[-43.6  13.2  -5.9   4.7  27.3   7.5   1.1  43.4  26.1  36.8  12.6   3.9
  10.9  38.4  -2.9   8.6 -12.1 -26.1  67.1]	[59]
[-17.1 -18.5  11.1   5.5  13.8  -7.6   6.1  31.8  12.6  20.1  23.4   3.2
   2.3  17.6  -0.6  11.3 -19.7  -6.6   5.1]	[57]
[-34.0  13.9   9.0   3.0  21.6  -5.2  12.2  30.0  -3.4  30.1  33.3 -12.6
  15.3  22.0  -2.4   7.1 -16.9  -5.8 -15.8]	[57]
[-22.8   3.8  -7.5  37.0   7.1  -6.0  12.1  17.0   9.3   3.9   5.0  -3.9
   4.9  25.4  -0.8   4.9 -13.9 -16.1   9.6]	[69]
[-51.7  28.9 -10.3   5.5  37.3  -3.2   8.1  21.1   8.1  52.4  10.3   3.1
   6.4  39.4  24.6   5.4 -21.5 -20.9 -17.7]	[55]
[-27.8  12.4  -0.8   6.2  21.3 -15.8   2.3  37.9  35.8  23.2   1.1  13.1
   5.3  21.8 -14.8   1.4 -18.5   5.8  -6.7]	[66]
[-54.9  13.6  -1.5   0.0  11.8  -6.8 -37.8   8.4  21.3  19.3  -8.3  -3.2
   1.6  16.8  -3.8  -8.7  -4.7  -5.6  22.6]	[59]
[ -9.0   9.2 -11.8   1.4  28.7  -3.8  -2.8  47.2  29.6   4.5   6.0   2.9
   5.5  30.7  -7.0  -4.6  -4.6  -1.0  15.2]	[52]
[-53.8  21.9 -19.8  -4.0  33.7   2.6  -1.3  30.7  12.9  20.7  18.0  -7.2
   1.2  24.9   9.1  17.1 -11.0  -1.4 -22.8]	[55]
[  0.2   3.3 -22.2   5.6  27.9 -19.0  -1.6  18.0  16.7  28.8  -5.5  11.9
  12.7  44.7 -14.0 -14.3  -5.7 -19.7  30.3]	[52]
[-16.8  11.0  -5.7  10.1  21.7  -5.4   6.6  23.1   1.0  22.7  15.1 -11.7
  10.7  55.5  -3.5   7.5 -29.5  -7.4   5.1]	[57]
[-65.4  38.3 -19.2  -3.9  33.8  -6.5 -25.2  14.6  17.7  31.7 -12.7  -9.9
   2.2  29.7   2.7  -4.1 -22.6 -14.1 -11.7]	[69]
[-34.6   6.5 -10.3  10.0  13.8  -0.2  -3.1  20.1  29.7  15.9  -3.6   0.5
  10.0  16.3  -3.4   2.9  16.0 -20.2  -3.5]	[69]
[-40.4   7.7 -16.3  -4.5   5.6  -8.4  -7.6  46.2   7.5  31.4   0.4   3.3
  -0.8   4.2 -18.3   9.4  -7.3 -12.5 -13.8]	[59]
[-58.9  10.4 -14.4  -2.7  36.6  -1.8  15.8  13.8  17.6  33.0   9.8   4.8
  14.4  30.0  -6.7 -10.6 -21.3 -18.8 -20.9]	[55]
[-41.4  19.8 -28.7  -5.1  18.7 -22.2   0.1  23.1  29.1  21.3   5.2   9.6
   5.8  32.8 -10.9   5.4 -22.1  -5.9   2.1]	[55]
[-11.7   1.2   0.9  13.9  14.4 -17.7   7.8  14.6  11.6  29.5  15.5  -4.1
   3.9  10.3 -13.7  -7.0  -5.3 -12.9   0.8]	[59]
[-26.3   8.2  11.4   6.9  15.3 -10.6   5.2  42.1  18.2  16.1  25.8   7.1
  28.0  18.3  -9.6   6.7 -11.2  -2.4  13.0]	[57]
[-55.4   2.2  -6.0  -0.7  22.9 -10.2   5.2  29.4  25.6  17.9  -4.7  -3.1
   8.0   3.1 -14.9   3.9 -16.0   2.5 -10.2]	[59]
[ -9.6  -6.7   2.9   7.8  15.4  -7.8   0.8  15.8   9.8  16.9  -7.0   0.8
  -1.4  -4.1  -0.9 -11.8  -7.0   8.3  -4.9]	[62]
[-28.8  11.3   0.5  -7.5  26.4  -8.3  -2.8  18.2   6.0  24.2  10.5   4.1
  11.9  12.8 -13.3  -7.1  -1.8  -7.7  -1.5]	[59]
[-57.8  20.4 -15.6  -9.8  43.8   0.0  -1.1   5.7  11.6  11.4  16.1   5.7
  17.0  37.5 -13.2   6.1 -30.5 -12.6 -19.6]	[69]
[  8.2  14.0   5.9   5.8  23.7 -13.6   1.7   4.4  -7.9  -0.2  -1.8 -11.4
   5.2  42.4 -14.5 -10.2 -15.7 -13.5  -2.3]	[62]
